Below is a small trained network, with its code and all its weights. Each question gives an input and a class and asks what happens when units are switched off, that is, made to give their printed mean instead of their output.

import numpy as np


def w(rows, s, z=0):
    codes = np.array(rows[::2]) - 128.0
    scale = np.full(codes.shape[1], s)
    scale[-1] = z or s
    return codes * scale


def f(y):
    return np.maximum(y, 0)


def log_softmax(a):
    a = a - a.max(-1, keepdims=True)
    return a - np.log(np.exp(a).sum(-1, keepdims=True))


def net(x, mask):
    res = np.array(x, float).reshape(1, 6) / 4 @ E
    y = f(res @ A[0][:, :-1].T + A[0][:, -1])
    res = res + np.where(mask, y, B[0][:, -1]) @ B[0][:, :-1]
    return log_softmax(res[-1] @ U[:, :-1].T + U[:, -1])


A, B = {}, {}
E = w([
[120,152,139,154,139,106,139,132],'x0',
[120,138,128,135,132,121,130,137],'x1',
[205,75,80,139,250,43,69,80],'x2',
[117,76,226,89,203,121,142,199],'x3',
[126,110,117,105,120,137,125,118],'x4',
[113,158,196,106,106,93,25,60],'x5',
],0.013)
A[0] = w([
[203,130,53,119,248,43,60,72,119],'n1',
[129,200,139,121,26,130,23,70,118],'n2',
[101,118,177,102,108,162,203,205,22],'n3',
[148,146,11,212,89,155,116,64,103],'n4',
[99,113,132,126,110,155,108,44,118],'n5',
[129,130,210,98,171,157,122,162,78],'n6',
[204,118,83,133,160,53,67,70,8],'n7',
[78,128,234,79,129,87,2,60,106],'n8',
[180,57,113,116,238,89,118,146,100],'n9',
],0.0088,0.015)
B[0] = w([
[125,73,129,181,155,175,186,181,252],'n1',
[147,211,209,144,141,60,58,84,223],'n2',
[164,28,136,127,179,125,104,195,165],'n3',
[155,66,110,178,148,204,163,200,209],'n4',
[82,124,99,107,107,59,92,121,161],'n5',
[115,56,73,113,2,202,152,125,156],'n6',
[69,195,93,117,4,211,162,100,176],'n7',
[163,69,111,148,97,204,214,171,216],'n8',
[111,211,133,84,198,28,7,96,205],'n9',
],0.0098,0.017)
U = w([
[116,139,133,144,78,170,162,154,255],'0',
[136,70,152,158,169,145,142,165,50],'1',
[122,200,172,97,169,3,37,71,79],'2',
],0.015,0.0057)

Each question gives the input, the list of numbers given to net, and the class t.
The units are the neurons (one row each of A and B). Each row of codes is followed by its name. A weight is (code - 128) times the scale printed after its matrix; where a second scale follows, it is the last column's (A, B and U).
mask holds one flag per neuron, in row order. A switched-off neuron (its flag False) gives its mean, the last column of its row in B, instead of its output. The means were averaged over made-up inputs and are rounded, as every weight is.
A unit's drop is (log p(t) with every unit on - log p(t) with that unit switched off) / (log p(t) with every unit on - log p(t) with every unit switched off).
The circuit of an input: a set's keep is (log p(t) with only the set's units on - log p(t) with every unit switched off) / (log p(t) with every unit on - log p(t) with every unit switched off). Starting from all 9 units, units are removed one at a time, each time the one whose removal leaves the highest keep (on an exact tie, the one counted first), for as long as the keep stays at least 0.8.
units of the circuit, in order: the units of the circuit, biggest drop first
most important unit: the unit with the biggest drop
top k neurons: the k neurons with the biggest drops, biggest first
drop of u: that unit's drop, to one decimal
input [0,-7,4,-2,-6,2], class 0: most important unit : n7
input [-1,-7,0,6,3,3], class 0: top 4 neurons : (n6 n1 n3 n4)
input [-6,-1,3,1,-4,-5], class 2: units of the circuit, in order : (n9 n8)
input [7,-3,2,6,4,8], class 1: top 2 neurons : (n8 n7)
input [-4,-3,7,-3,2,1], class 0: top 2 neurons : (n7 n3)
input [-8,-7,7,0,1,2], class 0: top 2 neurons : (n7 n1)
input [3,-6,6,6,5,6], class 1: top 2 neurons : (n8 n1)
input [3,0,0,0,-7,4], class 2: top 3 neurons : (n4 n1 n7)
input [2,-2,7,7,-2,7], class 1: top 3 neurons : (n8 n1 n9)
input [4,-8,3,2,2,0], class 2: top 3 neurons : (n9 n4 n8)
input [1,-2,-2,7,5,3], class 0: top 2 neurons : (n6 n1)
input [-4,8,1,-6,-3,8], class 0: top 3 neurons : (n8 n9 n4)
input [5,5,2,3,0,7], class 1: top 3 neurons : (n8 n7 n1)
input [7,4,-7,4,6,-8], class 1: most important unit : n3
input [4,3,-2,0,3,2], class 2: top 2 neurons : (n1 n4)
input [-2,1,1,1,1,-6], class 2: units of the circuit, in order : (n1 n8)
input [-6,-3,1,-4,4,-1], class 1: top 4 neurons : (n7 n4 n6 n8)
input [2,-1,8,8,-7,7], class 1: top 2 neurons : (n8 n1)
input [-5,4,0,5,-1,7], class 0: drop of n6 : 0.2
input [-2,5,-5,5,-6,-1], class 1: most important unit : n3
input [1,1,4,5,0,-6], class 2: drop of n5 : 0.0
input [-1,6,-8,3,-4,-2], class 1: drop of n6 : -0.1
input [5,1,-8,-6,8,6], class 2: drop of n2 : 1.0
